After every row comes roughly how far along a hidden order it lies, from 0 to 12.
In the rows, zero is written as 100.
 95 120  94 104 109  83  94 103 101  96 102  89  99  78  63  98 105  88 114  78 115
0
 93 131 106 105 105  87  68 104  97  64 103  62 106  95  56 119 109 111 109  96 129
10
 87 120 107 125  99  86  80 104  88  51  90 110 100 107  87  95 107  97 137  45 113
5
 93 126 102 129 110  85  87 103  94  55  96  92  92  79  69 104 101 101 124  66 116
6
 97 106 110 120 109  91  67 106 100  56  97  86  95  85  57 100 100 103 128  81 121
12
 93 106 103  95 107  96  81 111  95  78 105  75 114 103  70 110 113 104 111  89 127
3
 95  93 102 109 114 106  83 114 104  75 103  89 107  90  53 105 104 112 123  87 125
5
 82 129 105 141 110  89 102 109  84  33  96  78 104 114  55 120 107 117 113  67 126
4
 92  95 107  93 100  90  82 105  89  72 102  83 109 108  67  98 109  89 122  86 127
4
